Here is a tiny trained network, its code and every weight. The questions are about switching its units off for an input and a target symbol, where a switched-off unit gives its printed mean instead of its output.

import numpy as np


def w(rows, s, z=0):
    codes = np.array(rows[::2]) - 128.0
    scale = np.full(codes.shape[1], s)
    scale[-1] = z or s
    return codes * scale


def f(y):
    return y / 2 * (1 + np.tanh(0.7978845608 * (y + 0.044715 * y**3)))


def softmax(a):
    e = np.exp(a - a.max(-1, keepdims=True))
    return e / e.sum(-1, keepdims=True)


def log_softmax(a):
    a = a - a.max(-1, keepdims=True)
    return a - np.log(np.exp(a).sum(-1, keepdims=True))


def net(x, mask):
    ids = ['δηλξπφ'.index(c) for c in x.split()]
    T = len(ids)
    res = E[ids] + P[:T]
    u = 0
    for l in range(2):
        r = res
        for j in range(2):
            rows = slice(2 * j, 2 * j + 2)
            q, k, v = (r @ M[l][rows].T for M in (Q, K, V))
            z = softmax(np.where(np.tri(T) > 0, q @ k.T / 2**0.5, -1e9)) @ v
            o = O[l][rows]
            res = res + np.where(mask[u + j], z, o[:, -1]) @ o[:, :-1]
        u += 2
        y = f(res @ A[l][:, :-1].T + A[l][:, -1])
        res = res + np.where(mask[u : u + 4], y, B[l][:, -1]) @ B[l][:, :-1]
        u += 4
    return log_softmax(res[-1] @ U[:, :-1].T + U[:, -1])


Q, K, V, O, A, B = {}, {}, {}, {}, {}, {}
E = w([
[107,126,164,166,126,129,95,162,183,162,189,112],'δ',
[125,118,157,125,159,88,101,142,50,79,184,52],'η',
[98,76,112,117,152,139,190,94,57,199,178,135],'λ',
[173,93,149,138,117,1,223,93,158,116,141,154],'ξ',
[172,61,59,118,119,145,116,125,103,68,91,132],'π',
[123,120,179,162,102,126,154,142,65,232,38,104],'φ',
],0.01)
P = w([
[66,149,83,88,94,121,100,95,134,113,114,109],'0',
[131,91,100,159,123,82,154,188,104,160,139,157],'1',
[159,125,175,117,24,206,147,131,127,104,146,132],'2',
[118,96,135,141,142,45,120,187,102,195,154,132],'3',
[93,150,118,208,148,146,132,65,140,87,93,80],'4',
[246,165,183,57,192,129,105,58,82,139,107,196],'5',
[104,138,102,98,125,157,141,105,172,114,138,127],'6',
[172,74,107,136,165,49,83,159,76,212,117,98],'7',
],0.013)
Q[0] = w([
[166,254,208,107,151,168,145,77,121,77,104,179],'L0H0',
[34,206,103,136,118,50,133,196,144,187,101,164],'L0H0',
[148,106,89,114,81,249,114,88,151,68,83,134],'L0H1',
[100,144,77,69,119,163,146,125,130,155,77,140],'L0H1',
],0.01)
K[0] = w([
[208,47,151,33,7,144,124,254,114,128,164,174],'L0H0',
[101,147,33,87,126,81,68,119,171,91,56,160],'L0H0',
[158,141,233,38,169,121,84,141,123,177,173,195],'L0H1',
[132,200,133,68,174,77,140,94,178,119,129,145],'L0H1',
],0.0091)
V[0] = w([
[173,163,155,97,101,58,63,175,74,92,2,72],'L0H0',
[137,162,142,95,168,123,116,168,45,64,246,50],'L0H0',
[179,114,81,158,124,132,75,182,211,54,96,134],'L0H1',
[161,84,79,85,132,213,118,184,111,92,152,176],'L0H1',
],0.0061)
O[0] = w([
[206,235,116,156,82,28,57,227,147,121,2,198,253],'L0H0',
[212,108,83,168,38,94,57,10,119,189,203,148,191],'L0H0',
[189,112,130,3,113,143,67,224,188,82,158,63,163],'L0H1',
[145,55,169,131,163,134,143,162,153,156,253,85,209],'L0H1',
],0.0059,0.0019)
A[0] = w([
[121,137,98,162,93,216,45,111,222,52,116,71,153],'L0N0',
[151,178,133,143,255,113,149,198,27,135,124,145,136],'L0N1',
[54,207,92,125,162,82,148,85,134,104,123,127,137],'L0N2',
[10,188,128,100,179,219,117,203,121,32,165,38,3],'L0N3',
],0.0072,0.0031)
B[0] = w([
[137,195,63,128,171,151,161,159,131,67,180,79,214],'L0N0',
[183,71,121,137,125,105,92,136,181,159,24,170,252],'L0N1',
[74,140,104,152,68,104,99,85,154,94,113,100,151],'L0N2',
[205,143,69,199,2,103,82,100,123,188,161,144,128],'L0N3',
],0.0084,0.0034)
Q[1] = w([
[2,146,84,96,76,105,152,195,192,141,167,119],'L1H0',
[95,36,126,217,131,54,94,175,103,188,158,146],'L1H0',
[42,77,154,216,97,55,133,232,163,230,155,117],'L1H1',
[161,81,130,78,224,99,101,88,113,152,108,196],'L1H1',
],0.0093)
K[1] = w([
[91,128,63,39,200,93,58,107,116,151,116,117],'L1H0',
[69,181,64,252,165,118,136,74,152,100,109,91],'L1H0',
[32,153,62,206,151,77,114,82,98,98,71,82],'L1H1',
[145,140,141,198,110,175,182,140,141,115,150,87],'L1H1',
],0.012)
V[1] = w([
[104,79,153,107,107,222,115,129,3,155,77,120],'L1H0',
[135,98,181,72,75,31,240,100,136,105,129,133],'L1H0',
[158,48,60,106,172,80,160,155,43,35,139,143],'L1H1',
[162,131,48,159,62,188,171,126,127,100,127,194],'L1H1',
],0.0071)
O[1] = w([
[94,174,2,217,154,125,93,191,72,149,123,95,97],'L1H0',
[138,111,155,131,115,89,122,72,230,168,80,18,135],'L1H0',
[69,207,62,39,72,99,174,54,93,162,68,94,253],'L1H1',
[106,134,110,72,189,85,238,160,62,70,110,79,215],'L1H1',
],0.0069,0.005)
A[1] = w([
[10,171,48,55,74,140,173,59,112,87,189,45,3],'L1N0',
[193,127,180,76,186,109,177,150,70,151,193,239,124],'L1N1',
[67,154,182,106,104,164,132,107,193,1,234,74,114],'L1N2',
[21,152,149,173,49,227,139,53,116,133,168,95,216],'L1N3',
],0.0062,0.0029)
B[1] = w([
[154,39,133,228,125,227,180,94,130,178,207,158,254],'L1N0',
[56,120,160,108,113,157,76,123,46,109,140,115,193],'L1N1',
[198,202,79,176,200,108,180,188,193,156,99,150,174],'L1N2',
[93,142,173,7,141,88,57,163,144,138,75,254,191],'L1N3',
],0.0063,0.0083)
U = w([
[178,153,125,137,198,110,114,185,168,123,135,223,76],'δ',
[190,142,115,139,3,106,37,84,99,143,166,138,111],'η',
[87,60,195,138,149,169,121,120,109,95,139,175,51],'λ',
[147,83,166,129,120,114,142,95,185,114,104,74,110],'ξ',
[120,108,95,200,173,140,168,128,86,139,165,2,161],'π',
[46,198,101,63,119,113,111,178,101,92,78,90,254],'φ',
],0.0075,0.0039)

Each question gives the input, a string of symbols that net reads in full, and the target symbol t.
The units are the heads (2 rows each of Q, K, V and O) and the neurons (one row each of A and B). Each row of codes is followed by its name. A weight is (code - 128) times the scale printed after its matrix; where a second scale follows, it is the last column's (O, A, B and U).
mask holds one flag per unit, layer by layer, with each layer's heads first. A switched-off unit (its flag False) gives its mean, the last column of its rows in O or B, instead of its output. The means were averaged over made-up inputs and are rounded, as every weight is.
A unit's drop is (log p(t) with every unit on - log p(t) with that unit switched off) / (log p(t) with every unit on - log p(t) with every unit switched off).
The circuit of an input: a set's keep is (log p(t) with only the set's units on - log p(t) with every unit switched off) / (log p(t) with every unit on - log p(t) with every unit switched off). Starting from all 12 units, units are removed one at a time, each time the one whose removal leaves the highest keep (on an exact tie, the one counted first), for as long as the keep stays at least 0.8.
circuit, biggest first: the units of the circuit, biggest drop first
most important unit: the unit with the biggest drop
k most important neurons: the k neurons with the biggest drops, biggest first
heads that matter: for each layer, one digit per head in row order, 1 if its drop is at least 0.15 and else 0, layers parted by /
input π η π π δ, target δ: 2 most important neurons	L1N3, L1N2
input δ π π δ, target λ: most important unit	L1H0
input ξ λ η η φ ξ η φ, target δ: circuit, biggest first	L1H1, L0N1, L0H0
input λ π π λ π η η, target η: circuit, biggest first	L1H1, L0N3
input φ π π λ, target δ: circuit, biggest first	L0H0, L1H1
input η η π λ, target η: heads that matter	10 / 00
input π π δ η, target φ: heads that matter	00 / 01
input π π π δ, target φ: circuit, biggest first	L1N0, L1H1
input λ η η φ π π ξ ξ, target φ: circuit, biggest first	L1N0, L1H1, L0N0
input π ξ π, target ξ: heads that matter	01 / 10
input λ φ π ξ, target π: circuit, biggest first	L0H0, L1H0
input π η λ π δ π, target π: circuit, biggest first	L1H0, L0H0
input π λ λ ξ δ π π ξ, target λ: circuit, biggest first	L1H0, L1N1, L0N0
input λ ξ ξ π π π, target ξ: heads that matter	00 / 10
input π π π η ξ η, target φ: circuit, biggest first	L1H1, L1N0
input π λ π λ π λ η π, target φ: circuit, biggest first	L1N0, L1H1
input ξ π ξ λ δ π η φ, target λ: 3 most important neurons	L1N1, L0N0, L0N3
input λ π π ξ, target π: 2 most important neurons	L1N3, L0N1
input ξ δ ξ η φ η ξ ξ, target δ: most important neuron	L0N1
input δ η ξ η, target λ: circuit, biggest first	L1H0, L1H1, L1N1, L0N0
input π ξ λ, target λ: 3 most important neurons	L1N3, L1N0, L0N1
input φ π δ δ π η π λ, target φ: 2 most important neurons	L1N0, L0N0
input π η π λ φ ξ, target φ: circuit, biggest first	L1H1, L1N0, L1N1
input π φ δ, target δ: 2 most important neurons	L1N2, L1N3
